Below are the code and all the weights of a small trained network. Each question names an input and a class and asks about switching units off, where a switched-off unit gives its printed mean instead of its output.

import numpy as np


def w(rows, s, z=0):
    codes = np.array(rows[::2]) - 128.0
    scale = np.full(codes.shape[1], s)
    scale[-1] = z or s
    return codes * scale


def f(y):
    return np.maximum(y, 0)


def log_softmax(a):
    a = a - a.max(-1, keepdims=True)
    return a - np.log(np.exp(a).sum(-1, keepdims=True))


def net(x, mask):
    res = np.array(x, float).reshape(1, 8) / 4 @ E
    y = f(res @ A[0][:, :-1].T + A[0][:, -1])
    res = res + np.where(mask, y, B[0][:, -1]) @ B[0][:, :-1]
    return log_softmax(res[-1] @ U[:, :-1].T + U[:, -1])


A, B = {}, {}
E = w([
[126,128,129],'x0',
[4,223,184],'x1',
[127,126,126],'x2',
[129,125,129],'x3',
[38,24,139],'x4',
[130,124,131],'x5',
[128,126,135],'x6',
[97,143,6],'x7',
],0.0043)
A[0] = w([
[67,36,117,65],'neuron 0',
[88,166,142,70],'neuron 1',
[174,90,99,61],'neuron 2',
[126,130,127,227],'neuron 3',
[84,162,148,71],'neuron 4',
[77,182,147,63],'neuron 5',
[159,168,121,86],'neuron 6',
[125,135,122,254],'neuron 7',
[203,70,112,32],'neuron 8',
[83,68,137,65],'neuron 9',
[203,214,106,45],'neuron 10',
[92,158,8,144],'neuron 11',
[170,117,237,125],'neuron 12',
[161,115,125,76],'neuron 13',
[77,181,149,73],'neuron 14',
],0.012,0.0058)
B[0] = w([
[119,235,114,174],'neuron 0',
[120,110,75,150],'neuron 1',
[109,89,66,156],'neuron 2',
[201,119,148,227],'neuron 3',
[116,110,74,152],'neuron 4',
[123,101,58,161],'neuron 5',
[125,175,123,145],'neuron 6',
[252,113,160,254],'neuron 7',
[104,71,31,168],'neuron 8',
[118,203,104,152],'neuron 9',
[95,241,108,172],'neuron 10',
[49,84,205,218],'neuron 11',
[35,101,189,192],'neuron 12',
[105,124,100,137],'neuron 13',
[127,102,59,165],'neuron 14',
],0.036,0.0058)
U = w([
[93,67,2,62],'0',
[162,124,135,254],'1',
[162,118,138,216],'2',
[97,236,110,54],'3',
[163,104,135,174],'4',
[162,106,144,126],'5',
[38,88,177,40],'6',
[169,123,129,79],'7',
],0.0082,0.0046)

Each question gives the input, the list of numbers given to net, and the class t.
The units are the neurons (one row each of A and B). Each row of codes is followed by its name. A weight is (code - 128) times the scale printed after its matrix; where a second scale follows, it is the last column's (A, B and U).
mask holds one flag per neuron, in row order. A switched-off neuron (its flag False) gives its mean, the last column of its row in B, instead of its output. The means were averaged over made-up inputs and are rounded, as every weight is.
A unit's drop is (log p(t) with every unit on - log p(t) with that unit switched off) / (log p(t) with every unit on - log p(t) with every unit switched off).
The circuit of an input: a set's keep is (log p(t) with only the set's units on - log p(t) with every unit switched off) / (log p(t) with every unit on - log p(t) with every unit switched off). Starting from the 12 units with the biggest drops (on a tie, the unit counted first), units are removed one at a time, each time the one whose removal leaves the highest keep (on an exact tie, the one counted first), for as long as the keep stays at least 0.8.
circuit, biggest first: the units of the circuit, biggest drop first
most important unit: the unit with the biggest drop
k most important neurons: the k neurons with the biggest drops, biggest first
drop of u: that unit's drop, to one decimal
input [-5,-7,-1,-5,-7,-1,-7,-2], class 0: circuit, biggest first -> [neuron 8]
input [2,6,-2,5,2,-8,1,8], class 6: 2 most important neurons -> [neuron 11; neuron 8]
input [5,-3,-2,4,6,-3,1,-5], class 3: circuit, biggest first -> [neuron 0; neuron 9]
input [3,7,-6,-3,8,1,7,-3], class 3: 2 most important neurons -> [neuron 0; neuron 9]
input [-3,-6,6,-4,-1,-4,3,1], class 0: 2 most important neurons -> [neuron 8; neuron 2]
input [-5,3,-4,-3,-7,-6,0,1], class 3: 2 most important neurons -> [neuron 10; neuron 6]
input [5,5,6,0,8,1,4,7], class 3: 2 most important neurons -> [neuron 0; neuron 9]
input [-2,-8,-1,0,8,5,-6,2], class 0: 3 most important neurons -> [neuron 8; neuron 2; neuron 10]
input [4,6,2,-5,-2,-1,-5,-7], class 6: 2 most important neurons -> [neuron 12; neuron 8]
input [6,3,-5,-4,5,8,1,-8], class 6: 2 most important neurons -> [neuron 12; neuron 7]
input [6,-1,1,7,4,-1,6,-8], class 6: 2 most important neurons -> [neuron 12; neuron 7]
input [5,-3,2,-5,-7,4,2,-8], class 6: 2 most important neurons -> [neuron 12; neuron 0]
input [7,-3,1,-6,-8,-2,-1,2], class 3: 2 most important neurons -> [neuron 10; neuron 6]
input [5,-4,-7,-3,-4,8,3,-8], class 6: most important unit -> neuron 12
input [6,-4,-2,-4,7,1,2,8], class 6: 2 most important neurons -> [neuron 11; neuron 10]
input [-1,0,-4,1,7,0,-3,6], class 3: 2 most important neurons -> [neuron 0; neuron 9]
input [3,-8,-7,-5,-7,3,-2,5], class 0: drop of neuron 8 -> 1.1
input [7,3,-6,0,-2,7,3,-8], class 6: drop of neuron 12 -> 1.6
input [-5,3,4,1,-8,-3,2,-5], class 3: drop of neuron 10 -> 1.1
input [-4,8,6,-3,2,5,-4,7], class 0: drop of neuron 4 -> 0.2
input [3,-4,-2,3,8,0,-3,0], class 3: circuit, biggest first -> [neuron 0]
